(in the rows, 128 means zero)
Each row is followed by its group and then its class within the group.
127 136 118 151 120 104 143 120 134 147 119 225 124 101 190 145 148 113 136 113 121 131 102 119 113 117 92 92 120 135 101 131 109 153
J > Z
126 131 118 146 127 135 140 108 136 136 111 122 134 113 125 144 122 128 96 176 118 142 125 148 126 139 131 103 119 126 97 133 110 130
J > V
138 126 132 129 116 82 134 110 134 133 160 116 127 100 129 126 116 113 121 97 120 143 128 153 115 128 107 101 130 140 133 128 130 131
J > V
108 107 91 156 53 102 185 148 104 118 123 99 120 107 133 145 131 122 75 127 76 121 91 141 133 106 123 94 111 146 107 145 102 130
J > Z
130 138 101 124 142 112 121 166 157 141 170 131 135 125 134 108 134 112 98 46 131 124 114 111 76 111 135 93 142 170 147 120 128 150
C > P
137 130 82 118 175 89 126 133 145 144 149 135 134 126 141 128 150 143 74 91 133 120 90 126 104 114 137 99 140 131 115 95 127 106
C > Q
137 83 95 119 119 83 139 152 125 140 171 126 126 98 146 154 163 122 111 50 139 135 84 120 99 116 129 101 132 131 124 106 119 111
C > N
118 110 103 130 107 93 150 150 100 123 177 123 118 121 142 142 145 136 92 95 150 133 106 123 134 120 134 97 130 141 121 112 121 160
C > P
129 90 115 122 158 105 141 131 165 114 129 120 125 150 144 132 145 144 87 83 143 122 99 135 112 113 133 114 123 124 138 113 124 138
C > N
136 117 79 156 169 66 127 119 126 149 142 112 123 111 149 130 141 113 106 134 129 149 148 126 144 110 115 132 139 118 109 113 119 156
J > X
130 116 113 125 138 77 137 139 143 143 163 165 122 118 148 120 140 123 93 70 106 127 118 129 111 117 129 86 141 138 131 119 126 130
C > P
128 110 134 113 140 92 140 154 166 116 168 130 119 132 145 133 150 129 113 60 130 149 114 139 105 139 126 118 122 136 127 112 133 126
C > P
150 131 133 108 150 96 138 143 158 128 147 128 132 128 148 142 133 121 111 71 143 145 116 132 99 117 127 124 133 131 163 125 126 103
C > N
132 132 104 157 144 89 131 136 172 134 131 105 126 121 150 131 146 119 95 86 134 130 116 133 95 126 132 108 123 133 128 142 121 120
C > Q
131 109 135 114 169 109 115 135 135 121 165 147 138 128 154 137 137 136 136 79 127 136 118 112 118 113 141 99 146 132 137 110 142 111
C > N
129 134 101 129 142 75 126 131 137 147 162 107 119 125 142 139 134 104 114 76 128 128 116 118 103 108 113 105 120 133 138 113 124 143
C > P
147 138 147 122 127 94 129 147 179 112 140 119 103 108 164 122 149 123 133 65 135 130 151 124 111 123 132 128 130 141 145 125 123 115
C > N
129 147 112 141 143 83 138 111 110 149 144 138 142 108 154 129 129 123 127 128 129 125 120 116 137 124 102 103 129 130 112 124 105 133
J > Z
130 134 132 136 138 98 140 159 154 117 132 112 134 131 151 138 136 126 103 84 123 119 109 131 118 113 126 128 118 136 129 95 105 131
C > N
124 125 107 126 162 99 142 135 164 121 123 122 143 131 150 146 142 125 103 100 148 135 119 120 96 101 142 111 130 125 132 111 136 109
C > N
129 116 96 158 135 102 147 122 109 174 134 99 122 104 142 136 132 109 124 164 123 144 120 116 121 119 99 114 123 128 89 123 122 111
J > X
146 140 141 137 220 93 137 139 150 136 137 130 131 106 149 142 126 126 123 111 126 131 121 124 93 138 122 98 118 139 90 119 126 136
J > Z
131 134 111 123 162 91 138 144 164 122 173 133 129 129 131 126 156 116 78 56 130 148 124 128 94 118 151 97 131 146 131 121 140 115
C > N
144 141 138 125 134 82 111 128 188 117 140 119 122 120 148 139 137 134 126 49 129 123 120 117 88 131 135 128 134 130 139 117 123 91
C > N
132 117 94 147 123 114 154 104 117 154 133 121 129 112 129 129 141 116 91 171 141 143 144 142 128 98 122 103 126 132 107 124 118 132
J > V
149 108 112 149 122 99 138 135 142 143 125 120 122 97 146 141 140 131 133 142 122 123 130 169 122 144 128 82 111 133 93 134 119 139
J > Z
132 95 138 114 143 76 115 141 145 124 158 124 134 136 140 124 138 103 117 73 144 111 98 122 118 109 134 118 140 139 138 100 134 131
C > N
139 133 140 143 139 107 144 108 147 165 146 129 118 115 138 134 135 108 128 168 135 131 133 156 102 135 129 121 129 142 106 121 124 89
J > V
123 124 130 125 172 78 130 124 130 113 143 130 142 143 152 141 122 135 101 61 147 142 91 130 111 116 136 111 77 140 137 110 133 111
C > N
